Here is a tiny trained network, its code and every weight. The questions are about switching its units off for an input and a class, where a switched-off unit gives its printed mean instead of its output.

import numpy as np


def w(rows, s, z=0):
    codes = np.array(rows[::2]) - 128.0
    scale = np.full(codes.shape[1], s)
    scale[-1] = z or s
    return codes * scale


def norm(h):
    return h / np.sqrt((h * h).mean(-1, keepdims=True) + 1e-5)


def f(y):
    return np.maximum(y, 0)


def log_softmax(a):
    a = a - a.max(-1, keepdims=True)
    return a - np.log(np.exp(a).sum(-1, keepdims=True))


def net(x, mask):
    res = np.array(x, float).reshape(1, 6) / 4 @ E
    u = 0
    for l in range(2):
        y = f(norm(res) @ A[l][:, :-1].T + A[l][:, -1])
        res = res + np.where(mask[u : u + 6], y, B[l][:, -1]) @ B[l][:, :-1]
        u += 6
    return log_softmax(norm(res)[-1] @ U[:, :-1].T + U[:, -1])


A, B = {}, {}
E = w([
[60,66,184,81,124,117,201,128,216,214,72,210],'x0',
[116,138,40,130,129,36,180,248,154,216,173,127],'x1',
[66,59,36,254,153,189,76,220,5,81,111,208],'x2',
[94,195,40,104,212,129,168,63,112,182,62,91],'x3',
[129,70,149,95,130,223,110,153,175,158,157,102],'x4',
[152,17,97,67,75,174,5,149,170,142,65,101],'x5',
],0.0062)
A[0] = w([
[170,91,85,219,165,149,166,49,106,205,99,115,65],'0.n1',
[165,110,87,106,253,162,165,131,97,165,11,109,54],'0.n2',
[59,173,70,124,154,166,172,106,93,176,68,93,26],'0.n3',
[102,69,69,163,211,179,116,168,79,71,123,223,7],'0.n4',
[64,145,57,199,146,203,100,154,119,134,78,223,12],'0.n5',
[173,148,125,159,158,110,150,112,200,81,110,50,90],'0.n6',
],0.0062,0.0016)
B[0] = w([
[71,140,105,89,86,171,148,135,59,118,114,125,182],'0.n1',
[104,137,81,127,78,88,189,203,121,2,43,56,219],'0.n2',
[127,104,86,52,61,161,194,180,64,83,170,47,213],'0.n3',
[78,118,78,85,164,35,102,80,141,132,184,234,255],'0.n4',
[139,177,105,72,108,93,96,48,186,166,166,110,241],'0.n5',
[91,97,92,199,132,108,31,151,186,122,112,150,192],'0.n6',
],0.0095,0.0048)
A[1] = w([
[128,125,80,77,226,190,78,74,156,112,147,176,76],'1.n1',
[125,23,144,153,86,126,174,115,164,74,134,223,1],'1.n2',
[158,104,176,69,171,90,108,70,212,87,158,59,124],'1.n3',
[143,64,206,218,2,99,125,196,98,122,162,215,155],'1.n4',
[134,132,44,160,199,183,127,174,131,83,47,81,94],'1.n5',
[170,175,149,94,171,133,144,104,192,219,5,179,141],'1.n6',
],0.0068,0.0014)
B[1] = w([
[97,244,175,178,103,106,169,43,169,142,133,144,195],'1.n1',
[198,165,34,137,170,166,237,128,117,111,113,121,197],'1.n2',
[73,127,73,146,181,98,76,98,118,141,148,132,255],'1.n3',
[185,44,141,180,1,168,163,139,72,115,112,154,226],'1.n4',
[190,125,125,249,88,75,219,159,222,140,75,67,198],'1.n5',
[114,145,61,128,126,68,93,127,65,89,179,162,197],'1.n6',
],0.0088,0.0053)
U = w([
[95,118,159,104,187,48,74,1,205,158,232,222,3],'0',
[183,44,198,185,46,218,232,100,57,91,113,112,253],'1',
],0.0052,0.00021)

Each question gives the input, the list of numbers given to net, and the class t.
The units are the neurons (one row each of A and B). Each row of codes is followed by its name. A weight is (code - 128) times the scale printed after its matrix; where a second scale follows, it is the last column's (A, B and U).
mask holds one flag per neuron, layer by layer. A switched-off neuron (its flag False) gives its mean, the last column of its row in B, instead of its output. The means were averaged over made-up inputs and are rounded, as every weight is.
A unit's drop is (log p(t) with every unit on - log p(t) with that unit switched off) / (log p(t) with every unit on - log p(t) with every unit switched off).
The circuit of an input: a set's keep is (log p(t) with only the set's units on - log p(t) with every unit switched off) / (log p(t) with every unit on - log p(t) with every unit switched off). Starting from all 12 units, units are removed one at a time, each time the one whose removal leaves the highest keep (on an exact tie, the one counted first), for as long as the keep stays at least 0.8.
units of the circuit, in order: the units of the circuit, biggest drop first
top k neurons: the k neurons with the biggest drops, biggest first
top k neurons in layer l: the k neurons of layer l with the biggest drops, biggest first
drop of u: that unit's drop, to one decimal
input [4,2,-4,-8,-4,4], class 1: units of the circuit, in order => (1.n4)
input [-8,4,8,5,1,8], class 0: top 2 neurons => (0.n4, 0.n5)
input [8,4,0,-1,-8,7], class 1: units of the circuit, in order => (0.n5, 0.n4)
input [8,6,-6,8,6,-8], class 1: top 2 neurons in layer 1 => (1.n3, 1.n1)
input [8,-5,0,6,2,6], class 1: units of the circuit, in order => (0.n2, 0.n4)
input [-4,5,3,-1,7,7], class 0: units of the circuit, in order => (0.n2, 0.n4, 0.n3)
input [7,1,-5,-6,-7,7], class 1: top 3 neurons in layer 1 => (1.n4, 1.n2, 1.n1)
input [7,2,-6,-8,-3,7], class 1: top 3 neurons => (1.n4, 0.n5, 0.n4)
input [8,7,-3,4,-8,0], class 1: top 3 neurons in layer 0 => (0.n4, 0.n3, 0.n5)
input [7,2,-1,3,-1,7], class 1: top 3 neurons => (0.n2, 0.n5, 0.n4)
input [-6,2,8,-7,7,7], class 0: top 4 neurons => (0.n4, 0.n5, 0.n2, 0.n3)
input [-5,0,5,4,0,7], class 0: top 3 neurons => (0.n4, 0.n5, 1.n4)
input [-7,-5,7,5,5,0], class 0: drop of 0.n5 => 0.3
input [-8,4,-4,8,4,-2], class 1: drop of 0.n4 => 0.1
input [-5,-2,8,1,3,-1], class 0: drop of 0.n3 => 0.0
input [-6,5,8,-5,-7,-1], class 0: top neuron in layer 0 => (0.n4)
